Below is a small trained network, with its code and all its weights. Each question gives an input and a class and asks what happens when units are switched off, that is, made to give their printed mean instead of their output.

import numpy as np


def w(rows, s, z=0):
    codes = np.array(rows[::2]) - 128.0
    scale = np.full(codes.shape[1], s)
    scale[-1] = z or s
    return codes * scale


def norm(h):
    return h / np.sqrt((h * h).mean(-1, keepdims=True) + 1e-5)


def f(y):
    return np.maximum(y, 0)


def log_softmax(a):
    a = a - a.max(-1, keepdims=True)
    return a - np.log(np.exp(a).sum(-1, keepdims=True))


def net(x, mask):
    res = np.array(x, float).reshape(1, 5) / 4 @ E
    u = 0
    for l in range(2):
        y = f(norm(res) @ A[l][:, :-1].T + A[l][:, -1])
        res = res + np.where(mask[u : u + 4], y, B[l][:, -1]) @ B[l][:, :-1]
        u += 4
    return log_softmax(norm(res)[-1] @ U[:, :-1].T + U[:, -1])


A, B = {}, {}
E = w([
[107,80,129,167,147,148,137,98,152,82,165],'x0',
[102,112,97,138,107,125,168,158,144,172,142],'x1',
[253,76,126,25,17,115,158,58,209,111,206],'x2',
[204,217,111,221,93,15,165,200,143,65,217],'x3',
[114,178,150,130,133,173,51,163,241,151,196],'x4',
],0.0031)
A[0] = w([
[114,191,133,114,108,222,3,169,253,153,158,2],'0.n0',
[138,104,34,116,96,89,168,41,55,101,40,76],'0.n1',
[110,116,193,86,102,178,136,56,178,195,111,106],'0.n2',
[189,104,108,66,52,138,127,52,144,142,179,60],'0.n3',
],0.0051,0.0038)
B[0] = w([
[114,106,195,101,105,48,245,12,45,152,199,252],'0.n0',
[116,107,176,134,115,131,165,47,155,172,214,232],'0.n1',
[127,78,127,170,85,74,66,255,147,55,79,232],'0.n2',
[163,234,140,219,231,200,94,140,147,208,120,251],'0.n3',
],0.0056,0.0041)
A[1] = w([
[121,10,176,94,61,156,81,157,147,131,38,32],'1.n0',
[253,115,113,114,127,117,138,182,200,97,148,63],'1.n1',
[203,205,71,180,25,55,127,135,163,44,177,2],'1.n2',
[163,95,173,133,62,165,220,72,52,143,194,7],'1.n3',
],0.0048,0.0015)
B[1] = w([
[118,142,49,61,3,90,128,170,124,11,96,196],'1.n0',
[70,215,47,164,113,210,77,114,122,170,22,202],'1.n1',
[107,31,103,68,96,125,91,154,123,36,73,249],'1.n2',
[125,98,193,48,185,115,158,105,117,222,198,253],'1.n3',
],0.0062,0.0045)
U = w([
[158,82,214,51,150,2,219,48,98,208,246,92],'0',
[110,88,37,48,39,94,89,188,95,11,62,39],'1',
[142,230,86,195,233,216,106,129,114,221,87,254],'2',
],0.0057,0.0023)

Each question gives the input, the list of numbers given to net, and the class t.
The units are the neurons (one row each of A and B). Each row of codes is followed by its name. A weight is (code - 128) times the scale printed after its matrix; where a second scale follows, it is the last column's (A, B and U).
mask holds one flag per neuron, layer by layer. A switched-off neuron (its flag False) gives its mean, the last column of its row in B, instead of its output. The means were averaged over made-up inputs and are rounded, as every weight is.
A unit's drop is (log p(t) with every unit on - log p(t) with that unit switched off) / (log p(t) with every unit on - log p(t) with every unit switched off).
The circuit of an input: a set's keep is (log p(t) with only the set's units on - log p(t) with every unit switched off) / (log p(t) with every unit on - log p(t) with every unit switched off). Starting from all 8 units, units are removed one at a time, each time the one whose removal leaves the highest keep (on an exact tie, the one counted first), for as long as the keep stays at least 0.8.
circuit, biggest first: the units of the circuit, biggest drop first
unit that matters most: the unit with the biggest drop
top k neurons: the k neurons with the biggest drops, biggest first
k most important neurons of layer l: the k neurons of layer l with the biggest drops, biggest first
drop when u is switched off: that unit's drop, to one decimal
input [6,-2,6,-3,3], class 2: circuit, biggest first -> (0.n3)
input [-3,-6,-4,-1,-5], class 0: top 2 neurons -> (0.n1; 0.n3)
input [-4,5,6,6,3], class 1: top 2 neurons -> (1.n2; 0.n1)
input [0,1,-4,-4,1], class 1: top 2 neurons -> (0.n3; 1.n0)
input [2,-2,-7,-3,7], class 0: 2 most important neurons of layer 0 -> (0.n0; 0.n3)
input [7,-8,-6,-5,-8], class 0: top 4 neurons -> (0.n1; 0.n3; 0.n2; 1.n1)
input [1,4,-7,-5,-7], class 0: 2 most important neurons of layer 0 -> (0.n1; 0.n3)
input [6,-1,4,-4,1], class 1: top 4 neurons -> (0.n2; 1.n0; 0.n1; 1.n3)
input [7,-6,8,5,-3], class 2: circuit, biggest first -> (0.n3; 1.n1)
input [-6,5,6,5,1], class 2: 2 most important neurons of layer 0 -> (0.n3; 0.n2)
input [-1,2,6,-4,-4], class 2: 2 most important neurons of layer 0 -> (0.n3; 0.n0)
input [6,3,-6,-7,8], class 0: top 4 neurons -> (0.n0; 0.n3; 1.n1; 1.n2)
input [-8,7,6,-5,-1], class 2: top 3 neurons -> (0.n3; 1.n2; 1.n1)
input [6,0,4,-3,1], class 2: top 2 neurons -> (0.n3; 1.n2)
input [2,-7,6,2,-3], class 2: top 2 neurons -> (0.n3; 0.n0)
input [-1,6,2,0,-1], class 2: unit that matters most -> 0.n0
input [5,6,-6,-7,5], class 1: top 3 neurons -> (0.n3; 1.n0; 0.n2)
input [-2,4,6,-7,3], class 1: top 2 neurons -> (0.n2; 1.n0)
input [8,-2,3,-8,2], class 1: top 2 neurons -> (0.n2; 1.n0)
input [8,1,-3,-1,5], class 0: top neuron -> (0.n0)
input [-7,3,-2,5,-1], class 1: 2 most important neurons of layer 0 -> (0.n0; 0.n3)
input [-6,3,6,-8,-6], class 1: 2 most important neurons of layer 0 -> (0.n2; 0.n0)
input [7,6,-7,-4,-8], class 0: 3 most important neurons of layer 0 -> (0.n1; 0.n3; 0.n2)
input [2,-6,-4,-1,-8], class 0: 2 most important neurons of layer 0 -> (0.n1; 0.n3)
input [4,6,5,-8,-3], class 1: 2 most important neurons of layer 0 -> (0.n2; 0.n0)
input [0,-6,5,8,2], class 1: drop when 1.n2 is switched off -> 1.2
